Below are the code and all the weights of a small trained network. Each question names an input and a target symbol and asks about switching units off, where a switched-off unit gives its printed mean instead of its output.

import numpy as np


def w(rows, s, z=0):
    codes = np.array(rows[::2]) - 128.0
    scale = np.full(codes.shape[1], s)
    scale[-1] = z or s
    return codes * scale


def f(y):
    return np.maximum(y, 0)


def softmax(a):
    e = np.exp(a - a.max(-1, keepdims=True))
    return e / e.sum(-1, keepdims=True)


def log_softmax(a):
    a = a - a.max(-1, keepdims=True)
    return a - np.log(np.exp(a).sum(-1, keepdims=True))


def net(x, mask):
    ids = ['αβγδζηθλμξπτφω'.index(c) for c in x.split()]
    T = len(ids)
    res = E[ids] + P[:T]
    u = 0
    for l in range(2):
        r = res
        for j in range(3):
            rows = slice(2 * j, 2 * j + 2)
            q, k, v = (r @ M[l][rows].T for M in (Q, K, V))
            z = softmax(np.where(np.tri(T) > 0, q @ k.T / 2**0.5, -1e9)) @ v
            o = O[l][rows]
            res = res + np.where(mask[u + j], z, o[:, -1]) @ o[:, :-1]
        u += 3
        y = f(res @ A[l][:, :-1].T + A[l][:, -1])
        res = res + np.where(mask[u : u + 4], y, B[l][:, -1]) @ B[l][:, :-1]
        u += 4
    return log_softmax(res[-1] @ U[:, :-1].T + U[:, -1])


Q, K, V, O, A, B = {}, {}, {}, {}, {}, {}
E = w([
[123,129,211,243],'α',
[40,185,185,178],'β',
[217,173,118,131],'γ',
[187,92,166,178],'δ',
[93,58,166,182],'ζ',
[158,178,79,44],'η',
[176,195,152,177],'θ',
[142,253,128,108],'λ',
[88,124,5,222],'μ',
[156,99,69,52],'ξ',
[61,168,100,46],'π',
[60,57,99,75],'τ',
[40,202,141,88],'φ',
[171,44,136,146],'ω',
],0.0072)
P = w([
[194,167,168,83],'0',
[180,159,153,106],'1',
[178,136,120,135],'2',
[165,98,74,178],'3',
[140,88,28,216],'4',
[136,69,6,228],'5',
],0.002)
Q[0] = w([
[142,205,109,215],'0.h1',
[187,19,198,209],'0.h1',
[122,158,88,194],'0.h2',
[176,133,230,148],'0.h2',
[182,103,41,190],'0.h3',
[1,167,23,79],'0.h3',
],0.021)
K[0] = w([
[118,206,76,143],'0.h1',
[95,31,50,217],'0.h1',
[129,178,141,112],'0.h2',
[160,101,186,190],'0.h2',
[198,122,99,180],'0.h3',
[77,185,4,150],'0.h3',
],0.026)
V[0] = w([
[120,99,137,109],'0.h1',
[123,196,6,185],'0.h1',
[147,89,99,121],'0.h2',
[160,176,145,114],'0.h2',
[164,114,217,64],'0.h3',
[181,107,112,197],'0.h3',
],0.014)
O[0] = w([
[145,104,107,137,69],'0.h1',
[143,126,232,6,254],'0.h1',
[88,163,140,89,77],'0.h2',
[108,78,136,162,226],'0.h2',
[85,156,1,168,82],'0.h3',
[204,81,138,210,187],'0.h3',
],0.0083,0.0019)
A[0] = w([
[185,247,112,126,90],'0.n1',
[65,32,55,110,222],'0.n2',
[183,219,128,179,210],'0.n3',
[182,95,6,58,255],'0.n4',
],0.012,0.0014)
B[0] = w([
[179,239,71,108,225],'0.n1',
[19,10,1,87,230],'0.n2',
[203,188,189,241,253],'0.n3',
[241,83,65,29,239],'0.n4',
],0.0093,0.003)
Q[1] = w([
[127,100,40,106],'1.h1',
[107,65,111,168],'1.h1',
[250,125,194,93],'1.h2',
[148,206,186,102],'1.h2',
[191,137,102,95],'1.h3',
[155,57,120,147],'1.h3',
],0.02)
K[1] = w([
[166,203,133,1],'1.h1',
[137,228,114,148],'1.h1',
[250,32,223,114],'1.h2',
[105,133,240,67],'1.h2',
[84,45,84,161],'1.h3',
[91,165,32,169],'1.h3',
],0.014)
V[1] = w([
[136,206,106,116],'1.h1',
[191,130,109,127],'1.h1',
[246,240,89,121],'1.h2',
[88,191,118,163],'1.h2',
[137,72,191,110],'1.h3',
[114,120,134,129],'1.h3',
],0.011)
O[1] = w([
[187,144,189,102,152],'1.h1',
[182,184,116,133,216],'1.h1',
[254,200,193,106,253],'1.h2',
[97,134,189,131,72],'1.h2',
[127,52,85,112,76],'1.h3',
[112,122,104,122,117],'1.h3',
],0.0078,0.0063)
A[1] = w([
[152,87,98,235,105],'1.n1',
[118,102,161,255,11],'1.n2',
[19,251,220,184,252],'1.n3',
[67,220,141,31,12],'1.n4',
],0.013,0.0029)
B[1] = w([
[90,190,103,192,198],'1.n1',
[81,162,184,66,177],'1.n2',
[139,2,148,182,251],'1.n3',
[81,179,170,42,211],'1.n4',
],0.021,0.012)
U = w([
[105,27,106,192,61],'α',
[18,78,149,79,100],'β',
[41,56,27,110,101],'γ',
[229,98,126,221,99],'δ',
[111,129,127,131,85],'ζ',
[45,169,118,28,90],'η',
[254,191,126,157,63],'θ',
[23,155,123,141,171],'λ',
[201,80,47,74,254],'μ',
[91,137,187,220,49],'ξ',
[140,118,53,251,191],'π',
[159,142,219,102,125],'τ',
[125,239,172,167,145],'φ',
[167,209,122,54,133],'ω',
],0.0047,0.0066)

Each question gives the input, a string of symbols that net reads in full, and the target symbol t.
The units are the heads (2 rows each of Q, K, V and O) and the neurons (one row each of A and B). Each row of codes is followed by its name. A weight is (code - 128) times the scale printed after its matrix; where a second scale follows, it is the last column's (O, A, B and U).
mask holds one flag per unit, layer by layer, with each layer's heads first. A switched-off unit (its flag False) gives its mean, the last column of its rows in O or B, instead of its output. The means were averaged over made-up inputs and are rounded, as every weight is.
A unit's drop is (log p(t) with every unit on - log p(t) with that unit switched off) / (log p(t) with every unit on - log p(t) with every unit switched off).
The circuit of an input: a set's keep is (log p(t) with only the set's units on - log p(t) with every unit switched off) / (log p(t) with every unit on - log p(t) with every unit switched off). Starting from the 12 units with the biggest drops (on a tie, the unit counted first), units are removed one at a time, each time the one whose removal leaves the highest keep (on an exact tie, the one counted first), for as long as the keep stays at least 0.8.
circuit, biggest first: the units of the circuit, biggest drop first
unit that matters most: the unit with the biggest drop
top k neurons: the k neurons with the biggest drops, biggest first
k most important neurons of layer l: the k neurons of layer l with the biggest drops, biggest first
heads that matter: for each layer, one digit per head in row order, 1 if its drop is at least 0.15 and else 0, layers parted by /
input λ μ ω δ, target μ: circuit, biggest first -> [0.h1 1.n1 1.n2 1.h2]
input δ ξ ω δ π, target η: heads that matter -> 011 / 000
input λ λ ξ ω β, target α: circuit, biggest first -> [1.n3 0.n4 0.n1 1.h3]
input μ τ ω, target μ: unit that matters most -> 0.h1
input φ η η λ ζ ω, target π: top 2 neurons -> [1.n4 1.n1]
input λ τ ω φ θ, target δ: top 2 neurons -> [0.n2 1.n3]
input ξ λ π η, target ω: top 3 neurons -> [0.n4 1.n3 1.n4]
input ζ π λ π π, target η: circuit, biggest first -> [0.h3 1.n4 1.n3]
input φ π λ λ λ, target τ: 3 most important neurons of layer 0 -> [0.n1 0.n2 0.n4]
input λ λ τ ζ, target λ: top 3 neurons -> [0.n2 1.n3 1.n1]
input ζ λ ξ β φ δ, target φ: 3 most important neurons of layer 1 -> [1.n3 1.n2 1.n1]
input η ω ξ ζ, target λ: 3 most important neurons of layer 0 -> [0.n2 0.n4 0.n1]
input μ λ λ, target μ: top 2 neurons -> [1.n1 1.n4]
input η π φ θ τ α, target ξ: unit that matters most -> 0.n4
input λ θ τ ξ, target μ: top 3 neurons -> [0.n4 1.n4 1.n1]
input τ φ φ γ, target θ: heads that matter -> 000 / 010
input π β α, target ξ: top 3 neurons -> [1.n2 1.n3 1.n1]
input ω η η λ, target τ: 2 most important neurons of layer 0 -> [0.n1 0.n2]
input δ λ φ, target β: 3 most important neurons of layer 0 -> [0.n4 0.n3 0.n1]
input δ ω α π η, target ω: 2 most important neurons of layer 1 -> [1.n3 1.n4]
input δ γ γ φ, target β: 3 most important neurons of layer 1 -> [1.n4 1.n3 1.n1]
